Below are the code and all the weights of a small trained network. Each question names an input and a class and asks about switching units off, where a switched-off unit gives its printed mean instead of its output.

import numpy as np


def w(rows, s, z=0):
    codes = np.array(rows[::2]) - 128.0
    scale = np.full(codes.shape[1], s)
    scale[-1] = z or s
    return codes * scale


def norm(h):
    return h / np.sqrt((h * h).mean(-1, keepdims=True) + 1e-5)


def f(y):
    return np.maximum(y, 0)


def log_softmax(a):
    a = a - a.max(-1, keepdims=True)
    return a - np.log(np.exp(a).sum(-1, keepdims=True))


def net(x, mask):
    res = np.array(x, float).reshape(1, 7) / 4 @ E
    u = 0
    for l in range(2):
        y = f(norm(res) @ A[l][:, :-1].T + A[l][:, -1])
        res = res + np.where(mask[u : u + 3], y, B[l][:, -1]) @ B[l][:, :-1]
        u += 3
    return log_softmax(norm(res)[-1] @ U[:, :-1].T + U[:, -1])


A, B = {}, {}
E = w([
[98,45,101,121,185],'x0',
[135,130,124,125,133],'x1',
[129,129,128,125,132],'x2',
[95,92,101,28,103],'x3',
[132,129,125,128,129],'x4',
[124,127,132,131,124],'x5',
[74,196,2,120,116],'x6',
],0.0069)
A[0] = w([
[145,99,113,69,83,143],'0.n0',
[56,90,62,173,220,4],'0.n1',
[134,2,100,119,179,177],'0.n2',
],0.0082,0.0039)
B[0] = w([
[127,122,153,74,110,181],'0.n0',
[246,98,80,116,75,194],'0.n1',
[67,146,142,139,179,253],'0.n2',
],0.013,0.0059)
A[1] = w([
[75,123,55,4,79,2],'1.n0',
[134,86,148,56,94,98],'1.n1',
[104,118,170,62,128,158],'1.n2',
],0.011,0.0054)
B[1] = w([
[149,112,251,210,170,254],'1.n0',
[158,128,27,136,175,203],'1.n1',
[145,147,52,105,36,245],'1.n2',
],0.011,0.005)
U = w([
[153,176,253,149,64,110],'0',
[203,106,33,82,66,253],'1',
[105,56,166,179,221,63],'2',
[13,91,96,28,142,125],'3',
[72,244,65,174,106,71],'4',
],0.017,0.0035)

Each question gives the input, the list of numbers given to net, and the class t.
The units are the neurons (one row each of A and B). Each row of codes is followed by its name. A weight is (code - 128) times the scale printed after its matrix; where a second scale follows, it is the last column's (A, B and U).
mask holds one flag per neuron, layer by layer. A switched-off neuron (its flag False) gives its mean, the last column of its row in B, instead of its output. The means were averaged over made-up inputs and are rounded, as every weight is.
A unit's drop is (log p(t) with every unit on - log p(t) with that unit switched off) / (log p(t) with every unit on - log p(t) with every unit switched off).
The circuit of an input: a set's keep is (log p(t) with only the set's units on - log p(t) with every unit switched off) / (log p(t) with every unit on - log p(t) with every unit switched off). Starting from all 6 units, units are removed one at a time, each time the one whose removal leaves the highest keep (on an exact tie, the one counted first), for as long as the keep stays at least 0.8.
circuit, biggest first: the units of the circuit, biggest drop first
unit that matters most: the unit with the biggest drop
top k neurons: the k neurons with the biggest drops, biggest first
top k neurons in layer l: the k neurons of layer l with the biggest drops, biggest first
drop of u: that unit's drop, to one decimal
input [3,-5,2,2,-3,0,1], class 2: circuit, biggest first => 1.n0; 0.n1; 0.n2
input [7,7,-4,2,2,0,-7], class 3: top 3 neurons => 1.n0; 1.n2; 0.n2
input [0,-2,4,5,-3,8,-5], class 1: unit that matters most => 1.n2
input [1,-1,-2,1,-2,-5,-3], class 3: circuit, biggest first => 1.n0; 0.n1
input [-4,5,1,1,-5,-8,-7], class 1: circuit, biggest first => 1.n0; 1.n1
input [4,4,3,1,0,-4,2], class 2: top 4 neurons => 0.n2; 1.n2; 0.n1; 1.n0
input [4,-7,1,4,-4,4,-8], class 3: top 4 neurons => 0.n2; 1.n0; 1.n2; 0.n1
input [5,1,2,4,8,5,-8], class 3: circuit, biggest first => 0.n2; 1.n0; 1.n2
input [1,-4,3,6,6,4,-5], class 3: top 2 neurons => 0.n2; 0.n1
input [2,-6,-6,3,0,1,7], class 2: top 2 neurons => 1.n0; 1.n2
input [4,-7,-4,2,-2,0,-7], class 3: circuit, biggest first => 1.n0; 0.n2; 1.n2
input [5,-3,2,3,-7,5,-7], class 3: top 2 neurons => 1.n0; 0.n2
input [-7,-8,-7,4,-2,8,2], class 0: top 2 neurons => 1.n0; 0.n1
input [7,0,-6,3,-1,8,2], class 2: top 3 neurons => 1.n0; 0.n1; 0.n2
input [-6,-5,8,1,6,4,-1], class 1: circuit, biggest first => 1.n0
input [0,1,1,8,-8,6,4], class 0: top 2 neurons => 1.n0; 1.n2
input [4,-1,-2,1,2,3,3], class 2: top 3 neurons => 1.n2; 0.n2; 1.n0
input [1,-5,3,8,1,5,1], class 2: top 2 neurons in layer 1 => 1.n0; 1.n1
input [4,2,2,6,-2,6,1], class 2: drop of 1.n0 => 1.4
input [-6,-5,-6,7,-5,-1,-5], class 1: unit that matters most => 1.n1
